Below are the code and all the weights of a small trained network. Each question names an input and a class and asks about switching units off, where a switched-off unit gives its printed mean instead of its output.

import numpy as np


def w(rows, s, z=0):
    codes = np.array(rows[::2]) - 128.0
    scale = np.full(codes.shape[1], s)
    scale[-1] = z or s
    return codes * scale


def f(y):
    return np.maximum(y, 0)


def log_softmax(a):
    a = a - a.max(-1, keepdims=True)
    return a - np.log(np.exp(a).sum(-1, keepdims=True))


def net(x, mask):
    res = np.array(x, float).reshape(1, 5) / 4 @ E
    y = f(res @ A[0][:, :-1].T + A[0][:, -1])
    res = res + np.where(mask, y, B[0][:, -1]) @ B[0][:, :-1]
    return log_softmax(res[-1] @ U[:, :-1].T + U[:, -1])


A, B = {}, {}
E = w([
[136,170,64,20,244,124,82],'x0',
[77,104,185,198,158,69,158],'x1',
[116,135,89,191,148,71,134],'x2',
[187,165,128,38,145,159,78],'x3',
[178,116,255,92,142,188,114],'x4',
],0.0089)
A[0] = w([
[123,80,159,100,122,193,87,248],'N0',
[107,137,64,113,138,46,77,149],'N1',
[115,94,137,119,50,85,193,186],'N2',
[150,164,123,120,44,182,62,244],'N3',
[58,123,109,119,173,183,134,7],'N4',
[181,139,131,59,127,85,70,167],'N5',
[46,150,165,11,189,174,149,247],'N6',
[109,63,247,149,130,142,152,243],'N7',
[158,117,150,84,100,196,185,222],'N8',
[108,200,55,153,163,111,62,250],'N9',
[123,167,159,158,105,104,125,9],'N10',
[164,79,81,104,113,223,88,245],'N11',
[69,2,154,81,152,107,173,95],'N12',
],0.0084,0.002)
B[0] = w([
[188,112,104,203,156,150,181,208],'N0',
[232,149,107,133,185,46,141,221],'N1',
[59,182,129,197,126,170,54,206],'N2',
[135,239,66,221,125,82,147,214],'N3',
[149,106,109,105,120,72,104,149],'N4',
[53,206,173,126,106,148,162,227],'N5',
[59,43,83,103,160,109,156,254],'N6',
[158,3,42,204,227,88,80,244],'N7',
[216,125,131,203,72,140,106,208],'N8',
[151,185,149,133,127,61,216,244],'N9',
[77,59,138,206,114,111,14,151],'N10',
[107,213,59,190,88,123,180,226],'N11',
[139,65,58,144,49,189,120,166],'N12',
],0.006,0.0083)
U = w([
[88,11,151,175,110,149,104,111],'0',
[169,113,106,169,153,90,160,250],'1',
[171,85,127,196,116,164,89,7],'2',
[143,154,86,180,68,147,145,175],'3',
[104,153,190,102,137,192,85,6],'4',
[131,145,151,130,181,151,111,238],'5',
],0.011,0.002)

Each question gives the input, the list of numbers given to net, and the class t.
The units are the neurons (one row each of A and B). Each row of codes is followed by its name. A weight is (code - 128) times the scale printed after its matrix; where a second scale follows, it is the last column's (A, B and U).
mask holds one flag per neuron, in row order. A switched-off neuron (its flag False) gives its mean, the last column of its row in B, instead of its output. The means were averaged over made-up inputs and are rounded, as every weight is.
A unit's drop is (log p(t) with every unit on - log p(t) with that unit switched off) / (log p(t) with every unit on - log p(t) with every unit switched off).
The circuit of an input: a set's keep is (log p(t) with only the set's units on - log p(t) with every unit switched off) / (log p(t) with every unit on - log p(t) with every unit switched off). Starting from the 12 units with the biggest drops (on a tie, the unit counted first), units are removed one at a time, each time the one whose removal leaves the highest keep (on an exact tie, the one counted first), for as long as the keep stays at least 0.8.
circuit, biggest first: the units of the circuit, biggest drop first
most important unit: the unit with the biggest drop
top k neurons: the k neurons with the biggest drops, biggest first
drop of u: that unit's drop, to one decimal
input [4,6,-4,4,8], class 0: most important unit => N6
input [-6,4,-1,6,0], class 0: circuit, biggest first => [N1 N11]
input [-1,-4,-5,6,3], class 3: circuit, biggest first => [N11 N3]
input [-8,-3,-1,-4,4], class 2: circuit, biggest first => [N6 N8 N7]
input [5,-7,0,8,-1], class 3: top 2 neurons => [N11 N5]
input [7,-6,-7,6,5], class 3: circuit, biggest first => [N11 N3]
input [6,-2,-7,5,4], class 3: circuit, biggest first => [N11 N8]
input [2,5,-8,4,6], class 0: circuit, biggest first => [N6 N7]
input [-4,8,6,6,-1], class 2: top 3 neurons => [N6 N9 N5]
input [4,-2,-7,2,1], class 3: top 2 neurons => [N11 N7]
input [-3,-1,-7,-3,2], class 2: drop of N8 => 0.2
input [-4,1,3,1,2], class 0: drop of N3 => 0.1
input [3,-5,-3,3,6], class 3: drop of N8 => 0.1
input [-6,3,1,3,2], class 0: top neuron => [N1]
